Below are the code and all the weights of a small trained network. Each question names an input and a target symbol and asks about switching units off, where a switched-off unit gives its printed mean instead of its output.

import numpy as np


def w(rows, s, z=0):
    codes = np.array(rows[::2]) - 128.0
    scale = np.full(codes.shape[1], s)
    scale[-1] = z or s
    return codes * scale


def f(y):
    return np.maximum(y, 0)


def softmax(a):
    e = np.exp(a - a.max(-1, keepdims=True))
    return e / e.sum(-1, keepdims=True)


def log_softmax(a):
    a = a - a.max(-1, keepdims=True)
    return a - np.log(np.exp(a).sum(-1, keepdims=True))


def net(x, mask):
    ids = ['γδζηλμσφψ'.index(c) for c in x.split()]
    T = len(ids)
    res = E[ids] + P[:T]
    r = res
    for j in range(2):
        rows = slice(2 * j, 2 * j + 2)
        q, k, v = (r @ M[0][rows].T for M in (Q, K, V))
        z = softmax(np.where(np.tri(T) > 0, q @ k.T / 2**0.5, -1e9)) @ v
        o = O[0][rows]
        res = res + np.where(mask[j], z, o[:, -1]) @ o[:, :-1]
    y = f(res @ A[0][:, :-1].T + A[0][:, -1])
    res = res + np.where(mask[2:10], y, B[0][:, -1]) @ B[0][:, :-1]
    return log_softmax(res[-1] @ U[:, :-1].T + U[:, -1])


Q, K, V, O, A, B = {}, {}, {}, {}, {}, {}
E = w([
[72,19,100,163,160,142,167],'γ',
[229,222,123,29,75,174,106],'δ',
[203,19,144,133,142,55,107],'ζ',
[121,91,184,200,130,41,112],'η',
[28,169,166,69,104,142,221],'λ',
[76,70,140,193,164,160,128],'μ',
[158,42,110,27,110,160,177],'σ',
[96,168,151,207,161,79,181],'φ',
[82,137,252,110,182,56,52],'ψ',
],0.011)
P = w([
[93,104,103,168,131,6,165],'0',
[169,108,193,74,126,125,79],'1',
[163,119,188,39,137,141,95],'2',
[161,122,198,98,162,128,94],'3',
[148,94,201,101,175,142,84],'4',
[175,86,197,129,169,118,93],'5',
[159,106,156,58,134,197,116],'6',
[176,123,190,99,154,158,88],'7',
],0.011)
Q[0] = w([
[107,110,156,34,152,105,151],'head 1',
[143,57,155,63,165,140,114],'head 1',
[168,72,255,107,183,193,131],'head 2',
[121,155,96,200,138,167,139],'head 2',
],0.0076)
K[0] = w([
[146,169,65,193,141,50,121],'head 1',
[120,139,79,133,56,42,113],'head 1',
[69,134,71,204,47,50,254],'head 2',
[72,92,142,79,96,197,174],'head 2',
],0.0077)
V[0] = w([
[197,105,125,213,158,36,105],'head 1',
[208,225,49,1,30,170,133],'head 1',
[91,249,206,174,90,129,119],'head 2',
[214,225,173,10,105,97,20],'head 2',
],0.0073)
O[0] = w([
[251,155,104,157,141,92,90,213],'head 1',
[101,2,58,85,109,202,184,33],'head 1',
[153,157,149,127,241,206,215,35],'head 2',
[122,128,13,99,210,156,55,2],'head 2',
],0.0087,0.006)
A[0] = w([
[154,57,186,168,150,167,176,150],'neuron 1',
[83,103,109,111,156,117,76,84],'neuron 2',
[177,201,222,141,62,139,178,36],'neuron 3',
[93,205,125,213,25,175,87,64],'neuron 4',
[133,80,63,204,56,133,1,194],'neuron 5',
[63,227,127,115,132,135,193,56],'neuron 6',
[115,145,201,174,113,134,76,13],'neuron 7',
[170,194,61,102,123,139,118,2],'neuron 8',
],0.0074,0.005)
B[0] = w([
[93,208,174,74,119,143,84,162],'neuron 1',
[216,103,136,46,179,183,224,134],'neuron 2',
[83,93,59,191,130,168,151,246],'neuron 3',
[76,21,64,147,158,69,123,149],'neuron 4',
[162,162,118,2,114,139,142,185],'neuron 5',
[204,109,235,191,183,95,104,136],'neuron 6',
[141,33,54,150,153,85,131,181],'neuron 7',
[138,120,152,129,160,154,153,134],'neuron 8',
],0.0072,0.013)
U = w([
[177,160,88,184,148,99,106,136],'γ',
[89,92,73,190,48,119,103,53],'δ',
[113,91,109,181,107,130,106,56],'ζ',
[122,140,64,76,224,85,154,161],'η',
[76,188,187,109,140,110,191,139],'λ',
[21,205,123,40,47,33,76,253],'μ',
[135,169,152,172,130,148,123,59],'σ',
[162,248,86,110,95,33,52,39],'φ',
[104,254,113,123,170,74,65,221],'ψ',
],0.005,0.0039)

Each question gives the input, a string of symbols that net reads in full, and the target symbol t.
The units are the heads (2 rows each of Q, K, V and O) and the neurons (one row each of A and B). Each row of codes is followed by its name. A weight is (code - 128) times the scale printed after its matrix; where a second scale follows, it is the last column's (O, A, B and U).
mask holds one flag per unit, heads first, then neurons. A switched-off unit (its flag False) gives its mean, the last column of its rows in O or B, instead of its output. The means were averaged over made-up inputs and are rounded, as every weight is.
A unit's drop is (log p(t) with every unit on - log p(t) with that unit switched off) / (log p(t) with every unit on - log p(t) with every unit switched off).
The circuit of an input: a set's keep is (log p(t) with only the set's units on - log p(t) with every unit switched off) / (log p(t) with every unit on - log p(t) with every unit switched off). Starting from all 10 units, units are removed one at a time, each time the one whose removal leaves the highest keep (on an exact tie, the one counted first), for as long as the keep stays at least 0.8.
units of the circuit, in order: the units of the circuit, biggest drop first
unit that matters most: the unit with the biggest drop
top k neurons: the k neurons with the biggest drops, biggest first
which heads matter: for each layer, one digit per head in row order, 1 if its drop is at least 0.15 and else 0, layers parted by /
drop when u is switched off: that unit's drop, to one decimal
input δ σ σ η γ, target η: which heads matter -> 11
input σ δ ψ μ γ, target μ: units of the circuit, in order -> (head 2; neuron 3; neuron 5)
input δ η σ η δ σ ζ, target η: units of the circuit, in order -> (head 2; head 1)
input σ δ σ γ σ γ ζ σ, target μ: which heads matter -> 11
input φ μ λ δ δ φ, target λ: unit that matters most -> head 2
input ψ ζ ψ δ σ, target ψ: which heads matter -> 11
input δ ψ σ σ μ σ σ, target η: units of the circuit, in order -> (head 2; head 1)
input γ δ φ σ δ γ ζ η, target δ: top 3 neurons -> (neuron 3; neuron 7; neuron 4)
input ψ φ φ σ λ, target ψ: units of the circuit, in order -> (head 2; head 1)
input γ φ δ σ φ σ, target δ: top 3 neurons -> (neuron 3; neuron 7; neuron 5)
input ζ ψ ζ φ σ ψ ζ, target φ: units of the circuit, in order -> (head 1; head 2)
input η σ ζ, target γ: units of the circuit, in order -> (head 1; head 2; neuron 3; neuron 7)
input γ δ σ ζ, target δ: units of the circuit, in order -> (head 2; neuron 3)
input η λ ψ δ σ, target γ: units of the circuit, in order -> (head 1; neuron 3; head 2; neuron 7)
input λ μ γ, target λ: units of the circuit, in order -> (head 2; head 1)
input η φ δ, target γ: top neuron -> (neuron 3)
input γ σ φ φ δ, target δ: which heads matter -> 01
input δ δ ζ σ δ, target η: which heads matter -> 11
input γ δ σ μ, target δ: top 4 neurons -> (neuron 3; neuron 7; neuron 4; neuron 5)
input δ η σ ψ λ δ η, target η: units of the circuit, in order -> (head 2)
input σ σ δ η ζ ζ γ, target μ: drop when neuron 7 is switched off -> 0.1
input γ ζ δ μ, target δ: drop when neuron 3 is switched off -> 0.4
